Below is a small trained network, with its code and all its weights. Each question gives an input and a class and asks what happens when units are switched off, that is, made to give their printed mean instead of their output.

import numpy as np


def w(rows, s, z=0):
    codes = np.array(rows[::2]) - 128.0
    scale = np.full(codes.shape[1], s)
    scale[-1] = z or s
    return codes * scale


def norm(h):
    return h / np.sqrt((h * h).mean(-1, keepdims=True) + 1e-5)


def f(y):
    return np.maximum(y, 0)


def log_softmax(a):
    a = a - a.max(-1, keepdims=True)
    return a - np.log(np.exp(a).sum(-1, keepdims=True))


def net(x, mask):
    res = np.array(x, float).reshape(1, 5) / 4 @ E
    u = 0
    for l in range(2):
        y = f(norm(res) @ A[l][:, :-1].T + A[l][:, -1])
        res = res + np.where(mask[u : u + 6], y, B[l][:, -1]) @ B[l][:, :-1]
        u += 6
    return log_softmax(norm(res)[-1] @ U[:, :-1].T + U[:, -1])


A, B = {}, {}
E = w([
[58,185,174,119,68,93,74,38,100,39],'x0',
[119,115,153,118,138,120,147,119,122,133],'x1',
[145,80,214,251,126,192,131,90,179,70],'x2',
[175,110,247,101,75,133,93,222,118,137],'x3',
[207,142,118,83,36,165,235,48,136,122],'x4',
],0.011)
A[0] = w([
[17,112,133,144,149,87,48,184,46,163,101],'0.n0',
[198,201,234,70,54,75,88,191,110,139,67],'0.n1',
[212,165,148,90,61,149,199,83,116,78,3],'0.n2',
[177,184,101,36,70,85,159,106,85,157,138],'0.n3',
[59,128,132,82,2,45,80,58,71,34,42],'0.n4',
[91,140,41,168,125,118,165,78,147,128,1],'0.n5',
],0.0093,0.0081)
B[0] = w([
[172,115,82,96,124,50,93,101,183,107,254],'0.n0',
[43,18,104,136,102,239,110,138,78,158,212],'0.n1',
[173,49,89,88,108,95,87,92,206,65,198],'0.n2',
[147,153,68,87,101,27,118,139,109,165,250],'0.n3',
[153,252,192,109,218,207,190,174,113,75,239],'0.n4',
[67,46,125,102,128,181,105,130,81,128,160],'0.n5',
],0.011,0.0074)
A[1] = w([
[186,114,88,129,165,128,168,162,137,199,70],'1.n0',
[76,160,63,132,171,126,166,49,113,137,119],'1.n1',
[195,150,117,113,40,138,189,73,142,146,109],'1.n2',
[158,111,186,249,100,153,152,76,179,106,29],'1.n3',
[103,157,157,174,185,83,78,160,151,144,61],'1.n4',
[188,109,107,135,162,159,179,168,144,195,2],'1.n5',
],0.015,0.0054)
B[1] = w([
[163,224,249,164,95,146,178,104,111,60,243],'1.n0',
[110,24,215,210,56,202,86,199,94,205,234],'1.n1',
[116,43,130,205,211,76,61,95,225,68,246],'1.n2',
[112,223,61,25,74,11,146,206,47,255,254],'1.n3',
[188,63,96,109,66,96,204,20,183,36,212],'1.n4',
[43,222,115,134,232,224,105,60,151,73,210],'1.n5',
],0.0098,0.0083)
U = w([
[167,39,103,131,135,94,109,79,210,58,136],'0',
[108,252,200,155,167,195,142,99,113,60,254],'1',
[145,188,100,105,94,40,142,154,89,238,18],'2',
[93,4,175,165,89,239,96,151,96,165,120],'3',
],0.016,0.0018)

Each question gives the input, the list of numbers given to net, and the class t.
The units are the neurons (one row each of A and B). Each row of codes is followed by its name. A weight is (code - 128) times the scale printed after its matrix; where a second scale follows, it is the last column's (A, B and U).
mask holds one flag per neuron, layer by layer. A switched-off neuron (its flag False) gives its mean, the last column of its row in B, instead of its output. The means were averaged over made-up inputs and are rounded, as every weight is.
A unit's drop is (log p(t) with every unit on - log p(t) with that unit switched off) / (log p(t) with every unit on - log p(t) with every unit switched off).
The circuit of an input: a set's keep is (log p(t) with only the set's units on - log p(t) with every unit switched off) / (log p(t) with every unit on - log p(t) with every unit switched off). Starting from all 12 units, units are removed one at a time, each time the one whose removal leaves the highest keep (on an exact tie, the one counted first), for as long as the keep stays at least 0.8.
circuit, biggest first: the units of the circuit, biggest drop first
most important unit: the unit with the biggest drop
top k neurons: the k neurons with the biggest drops, biggest first
top k neurons in layer l: the k neurons of layer l with the biggest drops, biggest first
input [8,7,-6,6,-2], class 1: top 3 neurons => 0.n4; 1.n3; 1.n1
input [-4,-7,-5,2,8], class 0: top neuron => 1.n2
input [-1,-7,-3,-4,-3], class 3: top 3 neurons in layer 1 => 1.n1; 1.n3; 1.n2
input [-8,3,-4,7,-2], class 1: top 2 neurons => 1.n5; 1.n0
input [-4,2,-5,8,7], class 3: top 2 neurons in layer 0 => 0.n1; 0.n0
input [6,-7,-3,-7,-7], class 0: top 2 neurons => 0.n0; 1.n4
input [-7,3,7,7,-7], class 0: top 3 neurons => 1.n4; 0.n4; 1.n1
input [-8,4,-2,-3,-8], class 0: top 3 neurons => 1.n4; 0.n0; 0.n4
input [4,5,-7,1,7], class 0: top 3 neurons => 0.n2; 1.n2; 1.n3
input [-3,-8,-8,7,8], class 0: top 3 neurons in layer 1 => 1.n3; 1.n2; 1.n1
input [-3,-7,8,8,-3], class 2: top 2 neurons => 1.n3; 1.n1
input [2,-7,-5,-7,-6], class 3: top 3 neurons in layer 1 => 1.n1; 1.n3; 1.n2
input [-6,4,8,-4,-2], class 2: top 2 neurons => 1.n3; 0.n4
input [5,-4,6,-8,-2], class 3: top 2 neurons => 1.n1; 0.n5
input [-6,7,7,0,-1], class 2: top 3 neurons => 1.n3; 0.n4; 0.n3
input [-8,-1,6,-6,4], class 1: most important unit => 1.n5
input [-8,-1,8,8,1], class 1: top 3 neurons in layer 1 => 1.n5; 1.n1; 1.n0
input [-4,8,-1,5,3], class 3: top 2 neurons => 0.n1; 0.n4
input [-8,-1,8,6,3], class 1: top 2 neurons in layer 1 => 1.n5; 1.n0
input [-7,7,-2,-5,3], class 1: circuit, biggest first => 1.n0
input [-2,6,8,5,-7], class 2: top 2 neurons in layer 1 => 1.n3; 1.n2
input [-2,3,-4,0,7], class 0: top 2 neurons in layer 1 => 1.n2; 1.n3
input [-1,-2,-7,3,-8], class 0: top 2 neurons in layer 1 => 1.n3; 1.n4
input [0,5,-1,0,0], class 2: top 2 neurons in layer 0 => 0.n3; 0.n2
